Below are the code and all the weights of a small trained network. Each question names an input and a class and asks about switching units off, where a switched-off unit gives its printed mean instead of its output.

import numpy as np


def w(rows, s, z=0):
    codes = np.array(rows[::2]) - 128.0
    scale = np.full(codes.shape[1], s)
    scale[-1] = z or s
    return codes * scale


def f(y):
    return np.maximum(y, 0)


def log_softmax(a):
    a = a - a.max(-1, keepdims=True)
    return a - np.log(np.exp(a).sum(-1, keepdims=True))


def net(x, mask):
    res = np.array(x, float).reshape(1, 7) / 4 @ E
    y = f(res @ A[0][:, :-1].T + A[0][:, -1])
    res = res + np.where(mask, y, B[0][:, -1]) @ B[0][:, :-1]
    return log_softmax(res[-1] @ U[:, :-1].T + U[:, -1])


A, B = {}, {}
E = w([
[136,132,124,132,137,125,128,120,138,120,131,138],'x0',
[102,125,54,91,41,99,142,214,63,23,211,206],'x1',
[83,205,127,30,67,80,181,54,135,188,59,214],'x2',
[124,124,132,127,131,119,136,126,142,125,134,126],'x3',
[124,125,118,127,123,136,130,127,132,134,130,121],'x4',
[200,146,131,108,6,55,2,213,254,82,61,47],'x5',
[144,138,129,125,134,124,135,131,125,134,134,127],'x6',
],0.0088)
A[0] = w([
[170,85,142,203,171,160,106,156,125,101,127,112,113],'N1',
[147,140,160,145,154,186,137,74,154,177,59,128,56],'N2',
[164,21,134,227,189,187,90,210,113,53,255,72,183],'N3',
[218,85,192,174,150,144,49,135,204,130,54,42,194],'N4',
[52,143,105,99,135,144,204,86,45,114,184,208,184],'N5',
[151,139,208,148,200,157,122,64,171,229,52,97,231],'N6',
[202,68,124,170,140,159,71,184,157,85,122,70,161],'N7',
[134,152,184,136,167,146,132,70,142,184,89,113,14],'N8',
[93,98,127,156,210,168,177,106,85,156,159,149,254],'N9',
[107,82,146,172,178,168,169,81,87,163,169,132,24],'N10',
[160,171,117,112,19,34,49,181,211,88,84,88,60],'N11',
],0.0072)
B[0] = w([
[77,180,118,125,86,77,122,114,143,180,152,58,173],'N1',
[99,145,56,85,68,93,201,70,74,40,140,168,168],'N2',
[174,54,71,57,103,161,180,47,85,2,64,240,249],'N3',
[78,192,203,185,164,76,78,184,179,216,187,48,245],'N4',
[98,172,180,169,177,84,75,184,203,201,195,67,243],'N5',
[224,31,176,136,152,216,132,118,113,41,43,254,248],'N6',
[136,164,146,197,167,101,92,184,197,196,179,62,203],'N7',
[40,235,14,38,62,54,153,50,54,139,205,134,161],'N8',
[56,186,81,48,28,74,211,57,36,96,161,144,237],'N9',
[225,18,187,186,196,231,60,218,184,80,8,179,177],'N10',
[171,83,81,77,89,177,197,52,28,23,74,225,246],'N11',
],0.0071,0.015)
U = w([
[212,38,155,145,147,202,121,143,129,94,75,166,254],'0',
[78,159,69,82,76,95,169,73,74,101,139,140,2],'1',
[60,229,223,239,203,38,33,235,238,237,227,10,232],'2',
],0.011,0.0048)

Each question gives the input, the list of numbers given to net, and the class t.
The units are the neurons (one row each of A and B). Each row of codes is followed by its name. A weight is (code - 128) times the scale printed after its matrix; where a second scale follows, it is the last column's (A, B and U).
mask holds one flag per neuron, in row order. A switched-off neuron (its flag False) gives its mean, the last column of its row in B, instead of its output. The means were averaged over made-up inputs and are rounded, as every weight is.
A unit's drop is (log p(t) with every unit on - log p(t) with that unit switched off) / (log p(t) with every unit on - log p(t) with every unit switched off).
The circuit of an input: a set's keep is (log p(t) with only the set's units on - log p(t) with every unit switched off) / (log p(t) with every unit on - log p(t) with every unit switched off). Starting from all 11 units, units are removed one at a time, each time the one whose removal leaves the highest keep (on an exact tie, the one counted first), for as long as the keep stays at least 0.8.
circuit, biggest first: the units of the circuit, biggest drop first
unit that matters most: the unit with the biggest drop
k most important neurons: the k neurons with the biggest drops, biggest first
drop of u: that unit's drop, to one decimal
input [5,5,0,3,6,2,8], class 0: 4 most important neurons => [N9 N8 N2 N1]
input [0,-2,-1,3,0,3,0], class 2: unit that matters most => N4
input [-1,-1,7,3,-2,8,-7], class 0: 3 most important neurons => [N9 N11 N8]
input [1,-7,2,8,-5,-3,7], class 1: 2 most important neurons => [N8 N9]
input [-7,-2,8,-5,-4,1,-5], class 0: 2 most important neurons => [N9 N6]
input [2,1,-4,-6,4,0,-6], class 1: 2 most important neurons => [N3 N6]
input [-1,4,-6,-1,1,-2,-2], class 1: 2 most important neurons => [N6 N3]
input [5,-5,-1,1,1,6,1], class 2: 2 most important neurons => [N4 N3]
input [7,-3,-2,3,7,6,4], class 2: 2 most important neurons => [N4 N7]
input [-1,-2,7,3,7,1,4], class 0: 3 most important neurons => [N9 N6 N1]
input [0,-6,8,0,2,4,4], class 0: 2 most important neurons => [N6 N9]
input [-8,-7,3,-8,4,0,-8], class 1: 2 most important neurons => [N8 N2]
input [-2,-2,0,3,6,3,4], class 2: 2 most important neurons => [N3 N4]
input [4,-7,-5,6,7,5,-5], class 2: 2 most important neurons => [N4 N7]
input [-1,3,8,3,-1,-6,-5], class 2: circuit, biggest first => [N5]
input [-4,3,-8,3,2,-7,1], class 1: drop of N6 => 2.1
input [5,4,6,5,-2,-1,4], class 2: drop of N8 => 0.0
input [1,5,7,-7,0,-5,1], class 2: drop of N5 => 0.6
